Below is a small trained network, with its code and all its weights. Each question gives an input and a class and asks what happens when units are switched off, that is, made to give their printed mean instead of their output.

import numpy as np


def w(rows, s, z=0):
    codes = np.array(rows[::2]) - 128.0
    scale = np.full(codes.shape[1], s)
    scale[-1] = z or s
    return codes * scale


def f(y):
    return np.maximum(y, 0)


def log_softmax(a):
    a = a - a.max(-1, keepdims=True)
    return a - np.log(np.exp(a).sum(-1, keepdims=True))


def net(x, mask):
    res = np.array(x, float).reshape(1, 7) / 4 @ E
    y = f(res @ A[0][:, :-1].T + A[0][:, -1])
    res = res + np.where(mask, y, B[0][:, -1]) @ B[0][:, :-1]
    return log_softmax(res[-1] @ U[:, :-1].T + U[:, -1])


A, B = {}, {}
E = w([
[181,110,77,21,10,93,5,61,193,231,85,177],'x0',
[210,2,11,102,87,200,163,38,75,169,213,18],'x1',
[128,125,129,129,126,133,128,132,126,126,121,130],'x2',
[130,132,131,127,126,134,127,130,127,129,124,121],'x3',
[128,131,131,128,130,129,121,133,130,125,132,120],'x4',
[124,123,130,127,127,129,128,132,135,128,122,121],'x5',
[42,185,33,239,22,202,83,222,208,216,170,188],'x6',
],0.0067)
A[0] = w([
[72,121,76,217,139,219,212,180,118,111,209,75,118],'n1',
[88,152,178,199,218,156,223,168,88,35,173,90,250],'n2',
[64,183,169,169,146,127,138,187,165,95,80,178,10],'n3',
[126,82,82,178,143,208,211,133,98,114,207,64,144],'n4',
[90,91,74,215,151,230,225,159,88,106,217,58,121],'n5',
[196,83,187,61,200,87,183,67,76,62,104,59,253],'n6',
[76,146,194,183,213,136,218,175,100,29,147,91,36],'n7',
[180,149,245,34,181,2,104,77,110,83,29,154,178],'n8',
[201,40,54,90,105,170,144,60,85,163,184,44,8],'n9',
[158,115,74,126,88,169,98,111,151,174,147,125,55],'n10',
[194,66,179,83,201,94,197,71,69,68,130,70,11],'n11',
],0.0049,0.0053)
B[0] = w([
[210,141,185,50,207,70,144,54,47,78,100,120,189],'n1',
[28,64,35,220,46,226,187,168,209,101,208,62,253],'n2',
[17,25,11,228,49,242,221,131,210,53,233,23,169],'n3',
[203,139,171,64,197,81,129,69,65,100,97,135,190],'n4',
[213,114,179,47,208,83,167,56,44,56,106,96,197],'n5',
[48,197,160,206,27,93,50,224,221,208,75,208,254],'n6',
[76,225,192,191,8,58,23,238,240,247,48,229,202],'n7',
[232,133,195,35,220,60,154,54,37,74,80,115,234],'n8',
[17,174,116,245,3,132,60,248,255,232,108,191,187],'n9',
[113,64,90,125,129,162,186,93,122,81,168,69,160],'n10',
[20,43,19,229,69,241,210,117,190,67,227,42,193],'n11',
],0.0056,0.011)
U = w([
[66,234,208,186,73,41,26,216,194,224,37,242,3],'0',
[82,28,15,158,85,253,212,95,158,89,238,25,216],'1',
[254,133,247,4,252,9,201,4,2,12,64,80,198],'2',
],0.0075,0.0021)

Each question gives the input, the list of numbers given to net, and the class t.
The units are the neurons (one row each of A and B). Each row of codes is followed by its name. A weight is (code - 128) times the scale printed after its matrix; where a second scale follows, it is the last column's (A, B and U).
mask holds one flag per neuron, in row order. A switched-off neuron (its flag False) gives its mean, the last column of its row in B, instead of its output. The means were averaged over made-up inputs and are rounded, as every weight is.
A unit's drop is (log p(t) with every unit on - log p(t) with that unit switched off) / (log p(t) with every unit on - log p(t) with every unit switched off).
The circuit of an input: a set's keep is (log p(t) with only the set's units on - log p(t) with every unit switched off) / (log p(t) with every unit on - log p(t) with every unit switched off). Starting from all 11 units, units are removed one at a time, each time the one whose removal leaves the highest keep (on an exact tie, the one counted first), for as long as the keep stays at least 0.8.
circuit, biggest first: the units of the circuit, biggest drop first
top k neurons: the k neurons with the biggest drops, biggest first
drop of u: that unit's drop, to one decimal
input [-1,-7,-3,8,0,-3,3], class 1: circuit, biggest first : n3, n6
input [4,5,-8,-7,-3,-5,0], class 0: circuit, biggest first : n2
input [-6,-2,-2,6,-7,-8,3], class 1: top 2 neurons : n2, n6
input [1,6,8,-3,-3,-4,-8], class 0: top 3 neurons : n6, n9, n2
input [0,0,-6,-6,7,-1,-6], class 0: top 2 neurons : n6, n5
input [-3,5,7,-7,-1,-6,1], class 2: circuit, biggest first : n5, n4
input [-1,-6,-8,7,3,2,6], class 1: top 3 neurons : n3, n6, n7
input [7,1,-4,5,3,4,7], class 1: top 4 neurons : n6, n7, n10, n9
input [-8,5,-8,5,7,5,2], class 2: top 3 neurons : n5, n1, n4
input [0,0,-5,-6,6,-4,-5], class 0: top 3 neurons : n6, n5, n3
input [7,6,6,-1,-6,-3,-5], class 0: top 2 neurons : n9, n6
input [7,6,8,7,-4,-5,-6], class 0: top 2 neurons : n9, n6
input [-8,4,3,5,1,7,7], class 2: top 2 neurons : n1, n5
input [8,6,-1,6,4,-4,0], class 0: circuit, biggest first : n9
input [-7,-4,-3,2,8,0,-7], class 0: top 2 neurons : n7, n6
input [-5,-8,-4,3,1,8,6], class 1: drop of n2 : 0.1
input [-2,-1,-7,6,-3,1,8], class 1: drop of n8 : 0.2
input [-5,3,-8,6,-2,-2,2], class 2: drop of n7 : 0.0
